Below is a small trained network, with its code and all its weights. Each question gives an input and a target symbol and asks what happens when units are switched off, that is, made to give their printed mean instead of their output.

import numpy as np


def w(rows, s, z=0):
    codes = np.array(rows[::2]) - 128.0
    scale = np.full(codes.shape[1], s)
    scale[-1] = z or s
    return codes * scale


def f(y):
    return y / 2 * (1 + np.tanh(0.7978845608 * (y + 0.044715 * y**3)))


def softmax(a):
    e = np.exp(a - a.max(-1, keepdims=True))
    return e / e.sum(-1, keepdims=True)


def log_softmax(a):
    a = a - a.max(-1, keepdims=True)
    return a - np.log(np.exp(a).sum(-1, keepdims=True))


def net(x, mask):
    ids = ['αβγεζθμπσφψω'.index(c) for c in x.split()]
    T = len(ids)
    res = E[ids] + P[:T]
    r = res
    for j in range(3):
        rows = slice(4 * j, 4 * j + 4)
        q, k, v = (r @ M[0][rows].T for M in (Q, K, V))
        z = softmax(np.where(np.tri(T) > 0, q @ k.T / 4**0.5, -1e9)) @ v
        o = O[0][rows]
        res = res + np.where(mask[j], z, o[:, -1]) @ o[:, :-1]
    y = f(res @ A[0][:, :-1].T + A[0][:, -1])
    res = res + np.where(mask[3:19], y, B[0][:, -1]) @ B[0][:, :-1]
    return log_softmax(res[-1] @ U[:, :-1].T + U[:, -1])


Q, K, V, O, A, B = {}, {}, {}, {}, {}, {}
E = w([
[156,50,151,95,143,116],'α',
[156,47,138,138,160,127],'β',
[147,19,152,99,122,98],'γ',
[198,77,126,116,158,154],'ε',
[155,91,116,141,183,189],'ζ',
[147,42,111,194,120,170],'θ',
[131,30,61,113,110,45],'μ',
[198,84,117,167,71,163],'π',
[3,168,181,60,93,116],'σ',
[73,148,99,171,55,73],'φ',
[101,161,93,198,128,178],'ψ',
[171,157,96,52,76,96],'ω',
],0.019)
P = w([
[252,158,209,203,157,66],'0',
[231,144,204,129,115,161],'1',
[186,132,183,103,93,197],'2',
[149,108,124,77,91,216],'3',
[117,91,84,62,79,236],'4',
[103,82,45,56,83,227],'5',
[80,69,2,30,85,236],'6',
],0.0091)
Q[0] = w([
[129,102,202,128,27,233],'H1',
[119,231,239,186,163,70],'H1',
[90,128,80,97,164,98],'H1',
[146,97,199,131,192,103],'H1',
[91,195,148,92,210,70],'H2',
[139,128,83,120,247,48],'H2',
[144,53,99,144,120,180],'H2',
[124,142,201,168,182,151],'H2',
[175,120,177,158,142,72],'H3',
[126,83,41,101,194,91],'H3',
[119,118,203,127,181,170],'H3',
[158,59,79,118,61,205],'H3',
],0.013)
K[0] = w([
[107,184,120,102,64,126],'H1',
[155,139,204,158,185,80],'H1',
[120,98,152,120,149,159],'H1',
[137,133,161,165,143,120],'H1',
[161,113,197,115,137,40],'H2',
[124,54,172,99,143,57],'H2',
[73,126,77,137,100,162],'H2',
[90,169,249,189,169,86],'H2',
[151,140,109,153,162,82],'H3',
[96,75,63,129,138,151],'H3',
[134,142,171,186,132,148],'H3',
[139,148,96,113,73,162],'H3',
],0.016)
V[0] = w([
[108,111,213,37,216,128],'H1',
[219,72,159,149,92,187],'H1',
[151,216,138,87,15,35],'H1',
[76,94,198,233,68,98],'H1',
[97,187,142,174,189,175],'H2',
[157,174,142,107,107,125],'H2',
[168,21,159,71,78,73],'H2',
[119,119,141,42,129,69],'H2',
[127,108,163,149,215,130],'H3',
[82,50,121,166,162,149],'H3',
[143,180,2,89,115,232],'H3',
[125,81,129,90,220,100],'H3',
],0.0088)
O[0] = w([
[225,123,139,147,129,77,59],'H1',
[103,118,52,165,141,133,251],'H1',
[65,91,158,126,200,112,157],'H1',
[117,96,136,73,85,205,101],'H1',
[130,157,141,179,71,158,81],'H2',
[138,120,153,110,130,128,132],'H2',
[132,154,93,50,159,82,182],'H2',
[161,151,125,71,144,130,73],'H2',
[145,137,111,154,105,116,77],'H3',
[173,156,150,120,1,155,108],'H3',
[162,116,190,164,165,134,196],'H3',
[163,120,114,128,96,50,75],'H3',
],0.0096,0.012)
A[0] = w([
[132,186,69,164,156,150,155],'N1',
[148,169,92,53,31,138,110],'N2',
[115,137,250,107,98,113,118],'N3',
[83,95,206,175,145,140,142],'N4',
[198,132,77,173,129,144,135],'N5',
[86,116,164,64,84,177,141],'N6',
[140,134,107,180,43,151,167],'N7',
[134,119,139,157,46,149,164],'N8',
[89,204,78,132,91,78,253],'N9',
[206,83,165,114,119,114,154],'N10',
[178,90,107,120,161,120,90],'N11',
[160,117,161,118,108,197,23],'N12',
[68,125,110,90,142,63,138],'N13',
[126,96,124,139,156,160,55],'N14',
[127,105,131,207,138,145,165],'N15',
[163,113,126,110,206,171,156],'N16',
],0.011,0.0059)
B[0] = w([
[105,54,120,121,86,86,189],'N1',
[218,108,93,146,208,121,145],'N2',
[193,157,63,147,138,235,136],'N3',
[159,180,116,47,167,69,197],'N4',
[112,116,135,162,139,87,189],'N5',
[116,191,99,216,88,69,173],'N6',
[159,170,126,119,164,112,210],'N7',
[157,151,126,146,175,160,182],'N8',
[44,206,151,1,92,110,140],'N9',
[139,135,223,136,102,118,142],'N10',
[133,74,143,94,68,145,181],'N11',
[108,165,91,51,91,94,159],'N12',
[148,140,149,170,102,205,205],'N13',
[118,166,145,117,98,144,192],'N14',
[131,114,163,110,118,171,229],'N15',
[65,130,141,147,99,102,252],'N16',
],0.009,0.014)
U = w([
[145,154,81,105,185,64,85],'α',
[132,107,135,126,107,43,138],'β',
[167,123,174,208,149,94,218],'γ',
[179,117,45,131,245,128,45],'ε',
[112,57,65,136,125,213,157],'ζ',
[77,186,141,79,83,84,97],'θ',
[161,116,88,9,164,169,2],'μ',
[136,119,224,88,69,168,103],'π',
[169,196,142,88,175,224,157],'σ',
[169,108,138,109,155,156,141],'φ',
[109,123,174,79,253,121,196],'ψ',
[148,140,131,81,142,109,93],'ω',
],0.0073,0.0039)

Each question gives the input, a string of symbols that net reads in full, and the target symbol t.
The units are the heads (4 rows each of Q, K, V and O) and the neurons (one row each of A and B). Each row of codes is followed by its name. A weight is (code - 128) times the scale printed after its matrix; where a second scale follows, it is the last column's (O, A, B and U).
mask holds one flag per unit, heads first, then neurons. A switched-off unit (its flag False) gives its mean, the last column of its rows in O or B, instead of its output. The means were averaged over made-up inputs and are rounded, as every weight is.
A unit's drop is (log p(t) with every unit on - log p(t) with that unit switched off) / (log p(t) with every unit on - log p(t) with every unit switched off).
The circuit of an input: a set's keep is (log p(t) with only the set's units on - log p(t) with every unit switched off) / (log p(t) with every unit on - log p(t) with every unit switched off). Starting from the 12 units with the biggest drops (on a tie, the unit counted first), units are removed one at a time, each time the one whose removal leaves the highest keep (on an exact tie, the one counted first), for as long as the keep stays at least 0.8.
circuit, biggest first: the units of the circuit, biggest drop first
unit that matters most: the unit with the biggest drop
top k neurons: the k neurons with the biggest drops, biggest first
drop when u is switched off: that unit's drop, to one decimal
input σ φ γ, target θ: unit that matters most => N6
input π μ α, target ζ: circuit, biggest first => H3; N4; H1
input μ π ζ ζ ε, target γ: circuit, biggest first => H1; N5; H2
input μ ψ ω θ ψ π μ, target μ: circuit, biggest first => H2; N11
input σ ε ζ, target π: circuit, biggest first => H1; N10
input ε ω ε π π ω ψ, target ψ: circuit, biggest first => H1; H3
input μ ζ ω π ζ φ ζ, target θ: top 2 neurons => N6; N12
input ω ε π ε, target ζ: top 2 neurons => N4; N7
input φ ζ π ζ, target ζ: circuit, biggest first => H1; N7
input ψ ω ω γ ζ ζ, target γ: circuit, biggest first => H1; H3; H2
input ζ μ ε ζ ζ, target γ: circuit, biggest first => H1; H3; N5
input ω β ω μ ψ, target ψ: circuit, biggest first => H3; H1
input ζ ε π ε σ ζ, target π: circuit, biggest first => H1; N10; H3
input ε ω ε, target ψ: circuit, biggest first => H1
input π γ π ω α π σ, target σ: top 2 neurons => N3; N13
input α π θ ψ, target σ: circuit, biggest first => H2; N8; N7; H1
input β π φ θ, target θ: top 2 neurons => N6; N4
input π γ ζ ψ φ, target σ: top 2 neurons => N3; N8
input ε π ζ, target ζ: drop when N14 is switched off => 0.0
input ω ψ ζ θ ψ ψ β, target σ: drop when H3 is switched off => 0.1
input α ψ γ ω φ, target ψ: unit that matters most => H3
input π π ζ π ω θ, target ψ: drop when H1 is switched off => 0.3
